Below is a small trained network, with its code and all its weights. Each question gives an input and a target symbol and asks what happens when units are switched off, that is, made to give their printed mean instead of their output.

import numpy as np


def w(rows, s, z=0):
    codes = np.array(rows[::2]) - 128.0
    scale = np.full(codes.shape[1], s)
    scale[-1] = z or s
    return codes * scale


def f(y):
    return np.maximum(y, 0)


def softmax(a):
    e = np.exp(a - a.max(-1, keepdims=True))
    return e / e.sum(-1, keepdims=True)


def log_softmax(a):
    a = a - a.max(-1, keepdims=True)
    return a - np.log(np.exp(a).sum(-1, keepdims=True))


def net(x, mask):
    ids = ['αβδεζηθμπστψω'.index(c) for c in x.split()]
    T = len(ids)
    res = E[ids] + P[:T]
    q, k, v = (res @ M[0].T for M in (Q, K, V))
    z = softmax(np.where(np.tri(T) > 0, q @ k.T / 2**0.5, -1e9)) @ v
    res = res + np.where(mask[0], z, O[0][:, -1]) @ O[0][:, :-1]
    y = f(res @ A[0][:, :-1].T + A[0][:, -1])
    res = res + np.where(mask[1:17], y, B[0][:, -1]) @ B[0][:, :-1]
    return log_softmax(res[-1] @ U[:, :-1].T + U[:, -1])


Q, K, V, O, A, B = {}, {}, {}, {}, {}, {}
E = w([
[155,165,89,169],'α',
[252,126,70,74],'β',
[200,96,53,85],'δ',
[131,139,95,111],'ε',
[126,132,110,87],'ζ',
[104,120,113,135],'η',
[184,166,102,122],'θ',
[122,75,199,143],'μ',
[141,182,138,220],'π',
[129,171,133,106],'σ',
[80,67,128,170],'τ',
[195,117,194,124],'ψ',
[54,95,189,72],'ω',
],0.022)
P = w([
[98,171,162,156],'0',
[96,173,157,159],'1',
[104,7,118,165],'2',
[112,112,204,95],'3',
[94,185,146,157],'4',
[102,13,114,164],'5',
[116,115,198,95],'6',
[95,185,147,159],'7',
],0.013)
Q[0] = w([
[165,52,253,172],'H1',
[173,187,36,184],'H1',
],0.0047)
K[0] = w([
[109,114,254,178],'H1',
[68,157,25,187],'H1',
],0.0094)
V[0] = w([
[190,73,253,122],'H1',
[157,199,75,60],'H1',
],0.0062)
O[0] = w([
[157,45,254,86,253],'H1',
[133,234,70,141,123],'H1',
],0.0053,0.0028)
A[0] = w([
[181,160,151,150,65],'N1',
[6,173,110,86,137],'N2',
[81,113,151,125,182],'N3',
[121,70,158,188,100],'N4',
[67,64,98,183,123],'N5',
[144,167,40,130,3],'N6',
[153,64,104,142,44],'N7',
[106,173,171,106,143],'N8',
[143,171,40,120,34],'N9',
[82,179,189,178,158],'N10',
[146,188,149,208,113],'N11',
[80,124,76,99,133],'N12',
[158,161,143,166,122],'N13',
[136,78,118,101,121],'N14',
[155,147,150,82,86],'N15',
[51,145,125,211,122],'N16',
],0.015,0.0064)
B[0] = w([
[109,99,177,163,203],'N1',
[76,112,92,154,177],'N2',
[173,104,144,187,207],'N3',
[144,183,6,110,252],'N4',
[189,139,177,97,207],'N5',
[149,146,143,173,204],'N6',
[74,111,177,120,185],'N7',
[88,99,68,35,213],'N8',
[154,143,129,144,219],'N9',
[164,77,119,107,254],'N10',
[106,156,162,94,254],'N11',
[142,166,73,171,156],'N12',
[114,150,160,122,212],'N13',
[83,183,133,147,205],'N14',
[109,129,172,169,191],'N15',
[63,99,145,142,207],'N16',
],0.012,0.0065)
U = w([
[104,148,144,233,53],'α',
[182,126,156,228,1],'β',
[174,157,63,175,88],'δ',
[104,154,75,173,174],'ε',
[122,145,57,121,172],'ζ',
[101,95,114,211,112],'η',
[151,224,126,57,162],'θ',
[182,101,79,101,181],'μ',
[97,127,161,141,128],'π',
[125,163,86,10,133],'σ',
[151,76,120,218,244],'τ',
[186,95,174,66,114],'ψ',
[123,73,114,113,127],'ω',
],0.013,0.0042)

Each question gives the input, a string of symbols that net reads in full, and the target symbol t.
The units are the heads (2 rows each of Q, K, V and O) and the neurons (one row each of A and B). Each row of codes is followed by its name. A weight is (code - 128) times the scale printed after its matrix; where a second scale follows, it is the last column's (O, A, B and U).
mask holds one flag per unit, heads first, then neurons. A switched-off unit (its flag False) gives its mean, the last column of its rows in O or B, instead of its output. The means were averaged over made-up inputs and are rounded, as every weight is.
A unit's drop is (log p(t) with every unit on - log p(t) with that unit switched off) / (log p(t) with every unit on - log p(t) with every unit switched off).
The circuit of an input: a set's keep is (log p(t) with only the set's units on - log p(t) with every unit switched off) / (log p(t) with every unit on - log p(t) with every unit switched off). Starting from the 12 units with the biggest drops (on a tie, the unit counted first), units are removed one at a time, each time the one whose removal leaves the highest keep (on an exact tie, the one counted first), for as long as the keep stays at least 0.8.
circuit, biggest first: the units of the circuit, biggest drop first
unit that matters most: the unit with the biggest drop
top k neurons: the k neurons with the biggest drops, biggest first
drop of u: that unit's drop, to one decimal
input δ θ θ δ δ τ θ ζ, target ζ: circuit, biggest first	(N2, H1, N8, N12)
input θ α δ ω α θ π π, target π: circuit, biggest first	(N11, N16, N10)
input δ η θ ψ θ ζ δ α, target α: circuit, biggest first	(H1, N16, N4)
input ω ψ μ σ ω, target ω: unit that matters most	N8
input α θ θ ψ ψ θ σ, target ψ: circuit, biggest first	(H1, N4)
input ψ σ π ψ ω, target ω: top 3 neurons	(N3, N8, N2)
input ε α ε θ θ σ θ η, target η: top 2 neurons	(N16, N2)
input θ θ α ψ τ, target τ: top 2 neurons	(N3, N16)
input θ ψ ω ψ σ ψ θ, target ψ: top 3 neurons	(N4, N14, N2)
input μ ψ π ω μ, target μ: drop of N4	0.6
input ψ α θ σ ψ θ σ, target ψ: drop of N14	0.2
input θ θ η σ δ, target δ: drop of H1	0.5
